[[-0.58  0.89  0.17 -4.92  0.36  0.57  0.63]
 [ 0.39  0.30 -0.20 -2.63  0.36  0.96  0.41]
 [ 2.33  1.22  1.04  2.66  0.01  1.63 -1.26]
 [ 1.57  0.52  2.53  8.19 -0.80  0.45  0.72]
 [-2.46 -0.66  2.35 -2.76 -1.39  1.83  0.84]
 [ 1.75 -1.23 -0.82  2.45  0.55 -1.54 -0.39]
 [-0.66 -0.80 -0.98  4.42  0.81  1.32 -1.24]]
=>
[[-2.46 -0.66  2.35 -2.76 -1.39  1.83  0.84]
 [-0.66 -0.80 -0.98  4.42  0.81  1.32 -1.24]
 [-0.58  0.89  0.17 -4.92  0.36  0.57  0.63]
 [ 0.39  0.30 -0.20 -2.63  0.36  0.96  0.41]
 [ 1.57  0.52  2.53  8.19 -0.80  0.45  0.72]
 [ 1.75 -1.23 -0.82  2.45  0.55 -1.54 -0.39]
 [ 2.33  1.22  1.04  2.66  0.01  1.63 -1.26]]

[[ 0.12 -1.53]
 [-3.09  8.36]
 [ 0.47 -3.27]
 [ 4.04 -3.81]
 [ 3.76 -3.20]
 [ 0.87 -4.26]]
=>
[[-3.09  8.36]
 [ 0.12 -1.53]
 [ 0.47 -3.27]
 [ 0.87 -4.26]
 [ 3.76 -3.20]
 [ 4.04 -3.81]]

[[ 1.22  0.11  0.60  0.00]
 [ 7.45 -0.18 -0.80  3.02]
 [-0.15  0.07 -0.34  0.00]
 [ 5.16 -0.84 -1.74  0.00]]
=>
[[-0.15  0.07 -0.34  0.00]
 [ 1.22  0.11  0.60  0.00]
 [ 5.16 -0.84 -1.74  0.00]
 [ 7.45 -0.18 -0.80  3.02]]

[[-0.07  0.72  6.39]
 [ 0.01  0.24  4.69]
 [ 0.79  6.53  3.26]
 [ 5.87  4.28  0.19]
 [ 0.11  1.04  6.88]
 [ 0.06  2.05  7.19]
 [ 6.73  3.14  0.10]]
=>
[[-0.07  0.72  6.39]
 [ 0.01  0.24  4.69]
 [ 0.06  2.05  7.19]
 [ 0.11  1.04  6.88]
 [ 0.79  6.53  3.26]
 [ 5.87  4.28  0.19]
 [ 6.73  3.14  0.10]]

[[ 1.76 -4.65  7.61 -8.14  1.60 -5.36  7.43]
 [-3.12  2.35  0.45 -0.47  1.40 -1.50 -1.69]
 [-3.16  2.25  0.80 -0.85  1.51 -1.79 -1.44]
 [ 4.64 -4.73  2.17 -2.33 -1.22  0.02  4.91]]
=>
[[-3.16  2.25  0.80 -0.85  1.51 -1.79 -1.44]
 [-3.12  2.35  0.45 -0.47  1.40 -1.50 -1.69]
 [ 1.76 -4.65  7.61 -8.14  1.60 -5.36  7.43]
 [ 4.64 -4.73  2.17 -2.33 -1.22  0.02  4.91]]

[[-3.61  2.30  2.35 -1.78 -4.40  1.93  0.44]
 [-3.59 -0.84  2.88 -4.63 -7.32  3.77  0.33]
 [ 5.96 -1.31  0.27 -0.95  0.30 -0.50 -3.53]
 [ 0.23 -5.43  1.42 -5.33 -5.78  3.57  0.52]
 [ 2.97  3.98  1.08  0.02 -0.40 -0.84 -4.51]
 [ 6.53 -2.22  1.58 -4.41 -4.27  1.67 -5.59]
 [ 4.12  3.81  2.38 -1.84 -3.37  0.45 -5.60]
 [ 2.51 -5.44  1.61 -5.91 -6.57  3.84 -0.95]
 [ 5.50  0.99  0.28 -0.28  0.31 -0.84 -4.32]
 [-2.72 -2.08  3.04 -5.90 -7.35  4.10 -0.22]]
=>
[[-3.61  2.30  2.35 -1.78 -4.40  1.93  0.44]
 [-3.59 -0.84  2.88 -4.63 -7.32  3.77  0.33]
 [-2.72 -2.08  3.04 -5.90 -7.35  4.10 -0.22]
 [ 0.23 -5.43  1.42 -5.33 -5.78  3.57  0.52]
 [ 2.51 -5.44  1.61 -5.91 -6.57  3.84 -0.95]
 [ 2.97  3.98  1.08  0.02 -0.40 -0.84 -4.51]
 [ 4.12  3.81  2.38 -1.84 -3.37  0.45 -5.60]
 [ 5.50  0.99  0.28 -0.28  0.31 -0.84 -4.32]
 [ 5.96 -1.31  0.27 -0.95  0.30 -0.50 -3.53]
 [ 6.53 -2.22  1.58 -4.41 -4.27  1.67 -5.59]]
---
[[-2.75  2.46  1.71 -0.61  3.42]
 [-5.00  4.19  1.25 -1.03  4.43]
 [-5.42  2.79  6.43  0.51  0.74]
 [-7.59  3.89  3.45 -0.63  4.82]
 [-5.46  3.31  3.18 -0.54  3.76]]
=>
[-2.75  4.19  6.43 -0.63  3.76]

[[-3.31  2.15  0.01  6.46]
 [ 3.15 -0.32  0.33 -7.89]
 [-1.20  1.73 -0.38 -0.66]
 [ 3.88 -2.09 -1.77 -7.68]]
=>
[-3.31 -0.32 -0.38 -7.68]

[[-0.58 -0.21 -0.56  1.14]
 [-1.54 -0.02 -7.93  1.45]
 [ 1.73  2.56  0.76 -1.78]
 [-2.15 -3.57 -2.34  0.16]]
=>
[-0.58 -0.02  0.76  0.16]

[[ 1.44  2.68  0.14 -2.96  7.59]
 [ 0.62  1.25  2.28  1.52 -1.69]]
=>
[1.44 1.25]

[[ 6.74 -1.70]
 [ 4.99 -1.19]
 [ 6.65 -1.77]
 [ 5.41 -1.39]
 [ 1.83 -1.53]]
=>
[ 6.74 -1.19]

[[ 2.85  1.36  2.74  0.96 -1.30]
 [ 2.50  7.42  0.09 -3.21  6.96]]
=>
[2.85 7.42]

[[-0.15  0.22  0.70 -0.68 -0.15]
 [ 2.36  0.64 -0.78 -2.21  1.54]
 [-3.42  1.45  6.08 -5.29  7.23]]
=>
[-0.15  0.64  6.08]
